Moves between objects:
ψ: bq->jt, lz->zm, mz->hh, lm->gn, jc->cg, zm->lz, gn->lm, zf->ms, ns->pb, dl->sl, qh->th, rn->cd, gd->dm, bc->jz, bz->pp, sd->mt, pq->mr, dh->jg, dp->mf, hr->gz, mf->dp, zc->lf, jt->bq, hn->qc, mt->sd, lg->nj, mr->pq, zt->nb, th->qh, gf->mh, pp->bz, pf->rh, pb->ns, ms->zf, sm->pj, lj->dd, qc->hn, nj->lg, cd->rn, hh->mz, nb->zt, jz->bc, gz->hr, rh->pf, dm->gd, sl->dl, dd->lj, jg->dh, pj->sm, cg->jc, mh->gf, lf->zc
ζ: zn->jt, lz->cd, lm->qh, jc->lf, zm->rn, gn->th, zf->mt, ns->dd, dl->pp, qh->lm, rn->zm, bc->dh, bz->sl, sd->ms, pq->nb, dh->bc, dp->gp, hr->rh, qs->dm, zc->cg, jt->zn, hn->nj, mt->zf, gp->dp, lg->qc, mp->hh, mr->zt, zt->mr, th->gn, gf->sm, pp->dl, pf->gz, pb->lj, ms->sd, sm->gf, lj->pb, qc->lg, nj->hn, cd->lz, hh->mp, nb->pq, jz->jg, gz->pf, rh->hr, dm->qs, sl->bz, dd->ns, jg->jz, pj->mh, cg->zc, mh->pj, lf->jc
φ: bq->hn, zn->lg, tr->dm, lz->mr, mz->cg, lm->dp, jc->hh, zm->pq, gn->mf, zf->sl, ns->pj, dl->ms, qh->gp, rn->nb, bc->hr, bz->mt, sd->pp, pq->zm, dh->rh, dp->lm, hr->bc, mf->gn, jt->qc, hn->bq, mt->bz, gp->qh, lg->zn, mp->lf, mr->lz, zt->cd, gf->lj, pp->sd, pf->jg, pb->sm, ms->dl, sm->pb, lj->gf, qc->jt, cd->zt, hh->jc, nb->rn, jz->gz, gz->jz, rh->dh, dm->tr, sl->zf, dd->mh, jg->pf, pj->ns, cg->mz, mh->dd, lf->mp
ε: bq->ms, zn->mt, tr->hh, lz->gn, lm->zm, jc->dm, zm->lm, gn->lz, zf->jt, ns->pf, dl->hn, qh->rn, rn->qh, gd->cg, bc->gf, bz->lg, pq->dp, dh->sm, dp->pq, hr->lj, qs->lf, mf->mr, jt->zf, hn->dl, mt->zn, gp->nb, lg->bz, mr->mf, th->cd, gf->bc, pp->nj, pf->ns, pb->rh, ms->bq, sm->dh, lj->hr, qc->sl, nj->pp, cd->th, hh->tr, nb->gp, jz->mh, gz->dd, rh->pb, dm->jc, sl->qc, dd->gz, jg->pj, pj->jg, cg->gd, mh->jz, lf->qs
λ: tr->jt, lz->pb, mz->ms, lm->pf, jc->sl, zm->ns, gn->rh, zf->hh, ns->zm, dl->cg, qh->gz, rn->dd, gd->hn, bz->lf, pq->pj, dh->mf, dp->jg, hr->th, qs->lg, mf->dh, zc->pp, jt->tr, hn->gd, mt->mp, gp->jz, lg->qs, mp->mt, mr->sm, zt->gf, th->hr, gf->zt, pp->zc, pf->lm, pb->lz, ms->mz, sm->mr, lj->cd, qc->dm, cd->lj, hh->zf, nb->mh, jz->gp, gz->qh, rh->gn, dm->qc, sl->jc, dd->rn, jg->dp, pj->pq, cg->dl, mh->nb, lf->bz
γ: bq->dh, zn->jz, tr->dp, lz->cg, mz->mr, lm->dm, jc->zm, zm->jc, gn->gd, zf->pj, ns->sl, dl->pb, qh->qs, rn->lf, gd->gn, bz->dd, sd->gf, pq->hh, dh->bq, dp->tr, hr->nj, qs->qh, zc->cd, jt->jg, hn->rh, mt->mh, lg->gz, mp->nb, mr->mz, gf->sd, pp->lj, pf->qc, pb->dl, ms->sm, sm->ms, lj->pp, qc->pf, nj->hr, cd->zc, hh->pq, nb->mp, jz->zn, gz->lg, rh->hn, dm->lm, sl->ns, dd->bz, jg->jt, pj->zf, cg->lz, mh->mt, lf->rn

The rows follow the links: the fewer symbols apart two objects are, the more alike their rows tend to be.

Named rows; a name shown again gets a slightly different row:
gd: [-127, 32, 88, -80, -84, -204, 78, 84, -63, -47, -10, 88, -117, 78, -122, 4, -84, 115, -135, 217, 50, -124, -108, -240, 27, 171, -102, 34, 113, 248, 63, -233, -89, -133, 166, 84, -156, 30, -109, 39, -269, -88, 75, -31, -51, -36, 22, -197, -11, -56, 44, -66, 143, -121, 1, 58, -148, 61, 44, 49, 113, -66, -29]
bc: [-46, -222, 63, 56, 85, 63, -1, -81, -24, 125, 104, 241, 61, 45, 117, -197, 89, -50, 90, -154, -13, 106, 166, -77, -12, -107, 101, -203, 33, -95, -95, 262, -33, 86, -182, 103, -108, -22, -33, -6, -26, 55, -65, 53, 42, 67, -122, -82, -77, 112, -64, 1, -1, 110, -193, -287, 164, 128, -79, 34, 28, 104, 262]
bz: [32, 264, -223, 118, -76, 68, 227, 52, -53, 63, 8, -6, 58, 42, -93, -6, 91, 56, 29, -136, 110, 9, -131, 184, 59, -41, 44, -61, -142, -97, -46, -83, 149, 18, 70, -143, 227, 110, 77, 56, 178, 26, 32, 31, -112, -110, -30, 194, 56, 63, 17, -6, 79, 83, 4, 153, 33, -28, -83, 11, -243, -232, -111]
qs: [66, 175, 4, -127, -195, -91, 127, -61, -75, -71, -120, 51, -22, 36, -67, -1, 90, 22, 80, -17, 201, 78, -96, 47, -47, 277, -156, 86, 11, 223, 93, -277, -111, -269, 77, -41, 83, 103, -81, 24, -63, -125, 71, -86, -39, -142, 18, -77, 50, -45, 98, -8, 31, -206, 121, 60, -161, -34, 53, -63, -92, -229, -122]
tr: [61, 106, -16, -255, -256, -188, -115, 72, -92, 28, -168, -103, -157, -76, 175, -63, 63, -11, 21, -20, 20, -42, -16, -52, -36, -108, -187, 73, 3, 170, 164, -53, -106, -326, -10, -67, -12, 95, -116, -83, -34, 3, 61, -71, 61, 40, -24, -162, -122, -91, 231, 52, -78, -206, 164, 81, -122, 33, -47, -192, -32, 67, -144]
hh: [70, 94, -36, -149, -75, -141, -89, 107, -68, -7, -135, -238, -121, -35, 156, 2, 47, -35, -81, 8, -31, -50, -48, 55, -43, -198, -176, 139, -118, 116, 208, -9, 16, -226, 70, -107, 83, 80, -110, -42, 104, 46, 41, 88, 133, 41, -38, 21, 30, -91, 106, 31, -4, -118, 226, 129, -206, -19, -38, -212, -2, 13, -228]
rh: [-121, -95, 90, 76, 142, 110, -59, -29, 100, 1, 104, 135, 55, 24, -159, 80, -139, 85, -48, 162, -121, -27, 41, -209, 140, 53, 176, -49, 146, -93, -189, 3, 55, 149, 15, 111, -101, -212, 94, 5, -118, -13, 21, -125, -156, 24, 96, -94, 22, 114, -17, -21, -57, 111, -224, -86, 200, 94, 90, 304, 89, 77, 160]
jz: [210, -26, -17, -69, -74, 169, -119, -167, 33, 86, -31, 90, 18, -161, 218, -78, 79, -85, 208, -268, -72, 157, 109, 154, 39, -85, 101, -135, -12, -94, -123, 226, 60, 1, -246, -59, 113, 16, -42, -75, 109, 34, -59, -55, 54, 77, -66, 16, -19, 71, 78, 188, -193, 16, -112, -175, 221, 42, -114, -68, -97, 154, 100]
rn: [153, -70, 108, 37, 20, 65, -68, -152, 97, -121, -109, -147, 54, -87, -90, 94, -14, -93, 92, 4, 45, 49, 54, 243, -134, 356, -107, 149, 70, 14, 11, -138, -37, 23, 28, -2, 109, 64, 2, 38, 66, -162, -67, -12, 63, -93, 32, 177, 75, -136, -89, -22, -3, -74, 152, 29, -220, -200, 145, 5, -5, -129, -125]
bq: [-183, 59, -66, -44, -4, -83, 64, 153, -148, 204, 121, 167, -80, 122, 78, -128, -23, 139, -100, -30, -1, -99, -66, -266, 95, -335, 1, -159, -64, 55, 83, 147, 27, -46, -47, 83, -183, 27, -61, -53, -83, 167, 59, 5, -63, 58, -119, -201, -72, 125, 110, 7, 66, 77, -77, 3, 164, 223, -148, -57, -41, 63, 118]
mf: [-21, -253, 260, -124, 39, -145, -233, -23, 27, -73, -7, 5, -98, 17, 149, -62, -88, 1, -45, 80, -72, 14, 135, -209, -82, 70, -42, 10, 213, 119, 133, 91, -212, -67, -44, 145, -237, -57, -67, 1, -232, -12, -43, 23, 187, 145, -63, -229, -78, -80, 49, -15, 3, -66, 67, -164, -124, 46, 16, -24, 252, 247, 123]

Each walk starts at a row. The symbols on each line, taken left to right, move it on to the next object.
Each answer is a row, close to the row of the object it stands for.
---
[203, -113, 188, -264, -57, 13, -306, -21, 63, -25, -158, -134, -94, -196, 169, -48, -55, -124, 50, -3, -25, 93, 107, 9, -59, 27, -101, 181, 123, 81, 46, 40, -88, -164, -177, -10, -42, 1, -63, -106, -26, -16, -22, -82, 169, 85, 46, -64, -61, -73, 169, 90, -180, -125, 115, -78, -56, -22, 50, -165, 55, 212, -38]
φ ζ ψ ψ ζ	[150, -37, 168, -150, -66, 74, -223, -83, 163, -143, -179, -195, -13, -178, -111, 163, -166, 10, 58, 102, -9, 52, 80, -8, -42, 253, -84, 234, 173, 45, -113, -211, -109, -130, 2, -12, 34, -36, 3, -26, -34, -128, 29, -171, -50, -98, 154, -35, 36, -107, 118, 10, -150, -130, 61, -23, -128, -62, 193, 43, 49, -3, -104]
ε γ ψ ζ λ	[-181, 91, -187, 168, 49, -11, 385, 83, -135, 23, 138, 172, 73, 240, -179, -37, 107, 22, -83, 19, 71, -63, -113, 0, 42, -56, 67, -164, -169, -98, 13, -46, 54, 162, 120, 9, 37, 69, 57, 71, -61, 22, 14, 160, -136, -28, -105, 65, 41, 112, -184, -81, 200, 145, -29, 97, 49, -10, -85, 170, -55, -275, 19]
---
[78, 180, -225, 16, -70, 61, 132, 7, -123, 163, -14, 11, -25, 33, 208, -132, 191, -33, 84, -231, 79, 7, -88, 143, 32, -258, 20, -95, -205, -95, 39, 114, 94, -89, -71, -107, 132, 125, -16, -59, 188, 118, 13, 82, -9, 22, -116, 121, 12, 36, 0, 80, -15, 37, 26, 98, 114, 13, -233, -153, -130, -26, -72]
ε γ ε ζ ζ ζ	[153, -10, -79, 41, 92, 180, -168, 63, 82, 92, 12, -145, 21, -132, 157, 72, -20, -63, 39, -42, -154, 41, 52, 64, 43, -311, 129, 50, -51, -220, -53, 192, 135, 57, -208, -79, 118, -60, 116, -86, 239, 140, -20, 3, 41, 79, 35, 149, -21, 18, 21, 165, -185, 71, -42, 28, 197, 12, -42, -83, -11, 165, -66]
γ λ λ ζ ζ φ ε	[-4, 309, -97, -65, -209, 86, 74, 123, -55, 73, -9, 25, 11, -93, -119, 113, -30, 120, -1, 74, 1, -68, -143, -71, 160, -179, 78, 31, -24, 53, -131, -134, 132, -129, 64, -132, 142, -52, 67, 5, 24, 87, 110, -224, -280, -66, 114, -54, 46, 82, 212, 44, -173, 20, -114, 199, 155, 170, -5, 63, -155, -143, -66]
---
[125, 38, -69, 169, 52, 271, 23, -94, 78, -62, -23, -87, 211, -46, -75, 90, 30, -27, 109, -67, -7, 75, -21, 276, 45, 101, 136, 39, -76, -192, -197, 27, 87, 225, -53, -41, 207, -22, 125, -15, 169, -51, -78, -24, -81, -81, 77, 247, 101, 75, -124, 58, -144, 90, -68, 15, 100, -158, 78, 82, -122, -171, -21]
ψ ζ φ γ φ	[-318, 52, -154, 131, 91, -65, 247, 151, -20, 109, 151, 124, 37, 192, -212, 63, -79, 119, -162, 124, -66, -203, -156, -171, 157, -198, 89, -66, -99, -86, 18, 1, 162, 112, 152, 16, -43, -94, 140, 112, -25, 23, 74, 76, -114, -38, 17, 42, -2, 79, -157, -64, 162, 107, -56, 142, 98, 96, -39, 165, 35, -164, -46]
γ γ ε γ ψ ε	[100, 27, -62, 113, 64, 297, -83, 42, 173, 5, -7, -220, 45, -104, -86, 230, -144, 44, -11, 22, -153, -64, 4, 48, 125, -46, 190, 96, -7, -212, -206, 28, 152, 188, 13, -129, 169, -124, 214, -47, 205, 5, -29, -112, -96, 4, 163, 172, 70, 36, 54, -6, -208, 81, -108, 102, 146, -26, 82, 107, -58, -2, -118]
---
[-1, -312, 216, 70, 171, -125, -62, -141, -25, -64, 60, -33, 21, 94, 66, -107, 56, -168, 51, -50, 69, 23, 122, 33, -211, 133, -67, 26, 75, 21, 161, 113, -90, 76, -7, 138, -153, 30, -85, 32, -48, -34, -118, 250, 319, 73, -92, 5, 7, -102, -172, -78, 154, 9, 139, -149, -205, -124, 27, -51, 166, 74, 82]
ζ ζ ψ φ φ	[233, -104, 77, -29, -11, -11, -78, -159, 75, -59, -94, -175, -7, -84, 190, -78, 56, -156, 121, -145, 44, 128, 134, 234, -215, 103, -108, 155, -17, -11, 89, 121, -63, -49, -136, -22, 48, 67, -72, -30, 105, -34, -111, 98, 186, 48, -51, 53, 51, -201, -84, 48, -40, -89, 139, -92, -245, -167, 3, -206, 54, 70, -62]
λ ψ ζ λ γ	[-150, -43, -5, -16, 62, -289, 40, 124, -59, 50, 12, -75, -187, 177, 112, -98, -10, 0, -212, 47, 23, -132, -43, -174, -71, -187, -118, 0, -28, 130, 262, 50, -149, -97, 98, 56, -141, 53, -113, 25, -125, 17, -4, 115, 212, 54, -93, -64, -80, -61, -24, -89, 184, -28, 198, 84, -204, 8, -82, -145, 169, 122, -38]
---
[177, 38, -28, -84, -36, 165, -242, -5, 63, 58, -20, -31, 20, -183, 179, -6, -30, 40, 86, -133, -177, 96, 101, 1, 122, -252, 109, -37, 33, -85, -181, 170, 55, -40, -185, -29, 28, -53, 25, -87, 96, 113, -57, -180, -29, 109, 60, -30, 15, 58, 208, 127, -292, -24, -101, -64, 244, 96, -62, -91, -50, 202, 46]
λ φ ε ζ γ	[86, 174, -60, -65, -106, -74, 197, 18, -78, -91, -83, -122, -10, 74, -85, 25, 100, -60, 35, 28, 153, 8, -101, 125, -61, 200, -170, 165, -66, 70, 132, -213, -25, -109, 161, -99, 176, 123, -57, 4, 24, -158, 17, 51, -30, -129, 24, 161, 56, -97, 5, -81, 101, -71, 181, 112, -245, -123, 36, -43, -17, -193, -165]
γ λ ψ ψ φ	[186, -54, -87, 74, 55, 178, -47, -99, -21, 130, 23, 2, 84, -41, 159, -67, 81, -89, 208, -257, 6, 149, 93, 213, -17, -146, 87, -30, -134, -171, -60, 266, 143, -3, -191, -57, 160, 56, 66, -17, 232, 118, -92, 76, 39, 105, -62, 162, -31, 60, -44, 105, -125, 90, -84, -31, 131, -37, -100, -120, -70, 74, -18]
---
[-42, -183, 69, 9, 97, 25, -175, -4, -4, 99, 95, 179, -42, 12, 122, -78, -121, 33, 10, 27, -139, -16, 67, -248, 57, -178, 116, -170, 51, -77, -59, 194, -13, 102, -122, 84, -217, -147, 70, -36, -96, 77, 16, -37, 18, 124, -45, -191, -90, 126, 45, 94, -88, 101, -214, -118, 210, 181, -30, 47, 80, 257, 185]
φ λ φ ε γ γ	[-68, -252, 160, 10, 206, -186, -147, -6, 39, -122, 24, -168, -100, 55, 95, -18, -11, -73, -86, 99, -113, -51, 110, -98, -141, -23, -62, 58, 79, -45, 190, 127, -170, 54, -17, 82, -201, -95, -56, 38, -93, 2, -94, 151, 262, 132, -17, -30, -13, -138, -74, -10, 49, 20, 90, -114, -169, -27, 33, -11, 238, 264, 62]
λ γ ζ φ ψ ψ ε	[-177, 62, -82, 73, -61, -16, 270, -29, -183, 75, 114, 335, 39, 149, -180, -108, 80, 152, -33, -25, 174, -45, -111, -80, 132, 46, 28, -236, 15, 30, -111, -81, -16, 26, 76, 75, -78, 50, -25, 38, -124, -9, 64, -36, -188, -102, -85, -73, -59, 120, -19, -55, 162, 75, -121, -14, 131, 132, -64, 170, -91, -162, 125]
---
[3, 206, -278, -63, -82, -4, 1, 134, -59, 125, -16, -102, -36, 21, 168, -8, 50, 50, -64, -87, -65, -23, -134, 49, 84, -438, 83, 2, -258, -51, 27, 141, 151, -108, -35, -138, 125, 57, 26, -55, 177, 172, 80, 11, -46, 25, -73, 111, 22, 31, 105, 57, -57, 48, -11, 137, 149, 42, -136, -193, -108, 48, -144]
γ ζ γ γ ζ φ ε	[119, 66, 70, -50, -28, 266, -203, 26, 149, 28, -48, -13, 80, -205, -107, 149, -178, 93, 95, -28, -102, 56, 9, -17, 150, 32, 120, 36, 83, -119, -252, -104, 72, 21, -58, -7, 102, -145, 126, -21, 66, -27, -3, -205, -197, -7, 167, -4, 29, 32, 115, 66, -259, 25, -183, -60, 220, 36, 123, 154, -55, -1, -11]
φ ε ψ γ φ φ	[-190, 32, -120, 70, 78, -155, 156, 154, -119, 154, 137, 97, -62, 158, 101, -124, 22, 57, -120, -35, -73, -86, -116, -192, 50, -397, 52, -161, -155, -43, 155, 226, 112, 19, 45, -2, -118, -14, 40, 17, -26, 154, 50, 87, 13, 74, -130, -33, -71, 117, -17, -46, 100, 138, -4, 46, 134, 133, -213, -87, 26, 83, 21]
